Here is a tiny trained network, its code and every weight. The questions are about switching its units off for an input and a target symbol, where a switched-off unit gives its printed mean instead of its output.

import numpy as np


def w(rows, s, z=0):
    codes = np.array(rows[::2]) - 128.0
    scale = np.full(codes.shape[1], s)
    scale[-1] = z or s
    return codes * scale


def softmax(a):
    e = np.exp(a - a.max(-1, keepdims=True))
    return e / e.sum(-1, keepdims=True)


def log_softmax(a):
    a = a - a.max(-1, keepdims=True)
    return a - np.log(np.exp(a).sum(-1, keepdims=True))


def net(x, mask):
    ids = ['βγδεζηθλμξπστφψω'.index(c) for c in x.split()]
    T = len(ids)
    res = E[ids] + P[:T]
    u = 0
    for l in range(3):
        r = res
        for j in range(2):
            rows = slice(2 * j, 2 * j + 2)
            q, k, v = (r @ M[l][rows].T for M in (Q, K, V))
            z = softmax(np.where(np.tri(T) > 0, q @ k.T / 2**0.5, -1e9)) @ v
            o = O[l][rows]
            res = res + np.where(mask[u + j], z, o[:, -1]) @ o[:, :-1]
        u += 2
    return log_softmax(res[-1] @ U[:, :-1].T + U[:, -1])


Q, K, V, O = {}, {}, {}, {}
E = w([
[135,148,138,80,99,109],'β',
[92,118,183,140,56,215],'γ',
[145,95,73,138,235,36],'δ',
[133,79,179,120,130,108],'ε',
[109,125,75,65,79,108],'ζ',
[225,166,96,161,205,209],'η',
[102,169,82,98,94,119],'θ',
[199,121,131,202,78,83],'λ',
[31,168,192,52,236,169],'μ',
[74,210,66,231,163,108],'ξ',
[216,50,134,44,146,186],'π',
[180,247,187,83,77,131],'σ',
[8,99,151,147,89,46],'τ',
[126,107,128,79,105,106],'φ',
[120,123,120,85,107,115],'ψ',
[68,58,62,184,157,204],'ω',
],0.012)
P = w([
[132,140,167,144,122,88],'0',
[166,134,1,58,74,151],'1',
[163,114,28,78,82,154],'2',
[163,115,50,83,87,151],'3',
[150,118,171,152,158,130],'4',
[126,119,152,151,132,129],'5',
[131,112,186,170,153,124],'6',
[128,118,145,145,121,117],'7',
[120,94,184,159,129,110],'8',
[108,138,96,109,101,113],'9',
[118,129,125,123,114,117],'10',
[115,128,103,113,95,106],'11',
],0.0054)
Q[0] = w([
[2,82,147,115,32,137],'L0H0',
[30,137,179,198,185,153],'L0H0',
[141,146,172,218,201,162],'L0H1',
[148,111,108,102,124,213],'L0H1',
],0.011)
K[0] = w([
[33,106,190,126,64,150],'L0H0',
[69,175,12,135,90,168],'L0H0',
[177,121,76,168,144,190],'L0H1',
[123,130,216,154,147,176],'L0H1',
],0.011)
V[0] = w([
[210,176,142,106,227,106],'L0H0',
[77,254,59,117,129,160],'L0H0',
[120,144,233,200,190,148],'L0H1',
[118,142,58,113,100,83],'L0H1',
],0.0079)
O[0] = w([
[252,183,89,90,177,93,81],'L0H0',
[24,254,71,186,151,122,120],'L0H0',
[186,143,51,159,154,222,2],'L0H1',
[81,102,133,134,120,69,177],'L0H1',
],0.0072,0.003)
Q[1] = w([
[117,111,84,39,143,113],'L1H0',
[88,102,89,75,126,106],'L1H0',
[157,205,195,104,202,254],'L1H1',
[178,187,175,137,28,68],'L1H1',
],0.0083)
K[1] = w([
[137,104,97,164,216,156],'L1H0',
[118,107,101,159,161,126],'L1H0',
[131,186,117,20,133,255],'L1H1',
[201,220,199,140,38,56],'L1H1',
],0.009)
V[1] = w([
[149,110,101,204,152,164],'L1H0',
[87,116,79,86,68,96],'L1H0',
[116,76,85,255,143,98],'L1H1',
[177,192,140,167,36,100],'L1H1',
],0.0078)
O[1] = w([
[116,123,196,114,176,97,44],'L1H0',
[69,118,77,170,106,156,250],'L1H0',
[136,16,92,254,170,115,161],'L1H1',
[156,183,193,201,61,53,168],'L1H1',
],0.0072,0.0025)
Q[2] = w([
[137,103,154,85,106,174],'L2H0',
[193,106,103,136,2,174],'L2H0',
[195,179,141,164,184,133],'L2H1',
[75,132,203,121,105,201],'L2H1',
],0.008)
K[2] = w([
[152,107,196,93,116,191],'L2H0',
[207,149,255,214,77,180],'L2H0',
[185,138,81,69,113,55],'L2H1',
[45,151,205,52,68,201],'L2H1',
],0.0075)
V[2] = w([
[61,137,52,95,176,51],'L2H0',
[167,182,151,254,109,166],'L2H0',
[157,140,114,27,49,26],'L2H1',
[91,104,169,81,70,231],'L2H1',
],0.0059)
O[2] = w([
[51,127,71,91,216,56,139],'L2H0',
[194,138,197,254,136,156,93],'L2H0',
[142,116,44,104,32,62,104],'L2H1',
[78,157,167,127,40,240,254],'L2H1',
],0.0061,0.0021)
U = w([
[140,178,100,148,108,133,89],'β',
[111,152,178,147,74,221,151],'γ',
[129,76,120,131,227,58,105],'δ',
[127,156,223,68,157,58,132],'ε',
[127,107,109,101,94,124,127],'ζ',
[202,217,38,138,178,187,254],'η',
[146,87,108,101,153,113,118],'θ',
[189,80,152,218,79,79,158],'λ',
[72,190,222,63,234,141,173],'μ',
[64,240,77,216,153,97,120],'ξ',
[234,7,141,39,128,198,104],'π',
[141,254,165,119,78,95,88],'σ',
[17,87,151,131,69,48,85],'τ',
[121,141,102,119,109,124,121],'φ',
[155,100,138,73,88,120,64],'ψ',
[125,29,40,177,166,202,112],'ω',
],0.0074,0.0059)

Each question gives the input, a string of symbols that net reads in full, and the target symbol t.
The units are the heads (2 rows each of Q, K, V and O). Each row of codes is followed by its name. A weight is (code - 128) times the scale printed after its matrix; where a second scale follows, it is the last column's (O and U).
mask holds one flag per head, layer by layer. A switched-off head (its flag False) gives its mean, the last column of its rows in O, instead of its output. The means were averaged over made-up inputs and are rounded, as every weight is.
A unit's drop is (log p(t) with every unit on - log p(t) with that unit switched off) / (log p(t) with every unit on - log p(t) with every unit switched off).
The circuit of an input: a set's keep is (log p(t) with only the set's units on - log p(t) with every unit switched off) / (log p(t) with every unit on - log p(t) with every unit switched off). Starting from all 6 units, units are removed one at a time, each time the one whose removal leaves the highest keep (on an exact tie, the one counted first), for as long as the keep stays at least 0.8.
units of the circuit, in order: the units of the circuit, biggest drop first
unit that matters most: the unit with the biggest drop
heads that matter: for each layer, one digit per head in row order, 1 if its drop is at least 0.15 and else 0, layers parted by /
drop when u is switched off: that unit's drop, to one decimal
input ω π ζ, target μ: unit that matters most => L2H1
input λ τ β, target λ: units of the circuit, in order => [L1H1, L2H0]
input δ ζ λ ζ ε, target τ: units of the circuit, in order => [L0H1, L2H0, L2H1]
input γ τ ζ ζ ζ β, target τ: units of the circuit, in order => [L0H1, L0H0]
input μ ζ φ, target η: units of the circuit, in order => [L0H1, L0H0]
input ζ λ ζ, target τ: units of the circuit, in order => [L0H1, L2H1]
input ζ γ φ φ, target τ: units of the circuit, in order => [L0H1, L0H0]
input λ ε γ η ω γ γ γ ε, target γ: units of the circuit, in order => [L2H1, L0H0, L2H0]
input τ φ ψ, target ω: units of the circuit, in order => [L1H1, L0H0, L1H0]
input φ ζ δ ζ ζ ζ β, target τ: units of the circuit, in order => [L0H1, L2H0, L2H1]
input γ η θ, target γ: units of the circuit, in order => [L0H0, L2H1, L2H0]
input ζ ε φ, target τ: heads that matter => 01 / 00 / 11
input ζ λ λ ζ, target τ: heads that matter => 01 / 00 / 00
input ζ ζ λ ψ, target τ: unit that matters most => L0H1
input λ δ ζ ψ μ π μ γ ζ λ, target λ: heads that matter => 00 / 01 / 10
input ζ θ ζ ζ τ θ, target τ: heads that matter => 01 / 00 / 10
input γ δ β, target γ: heads that matter => 11 / 00 / 11
input γ θ δ ζ, target γ: drop when L2H1 is switched off => 0.5
input φ ζ μ ζ ε, target τ: drop when L2H1 is switched off => 0.1
input γ γ σ μ φ, target γ: drop when L2H1 is switched off => 0.5
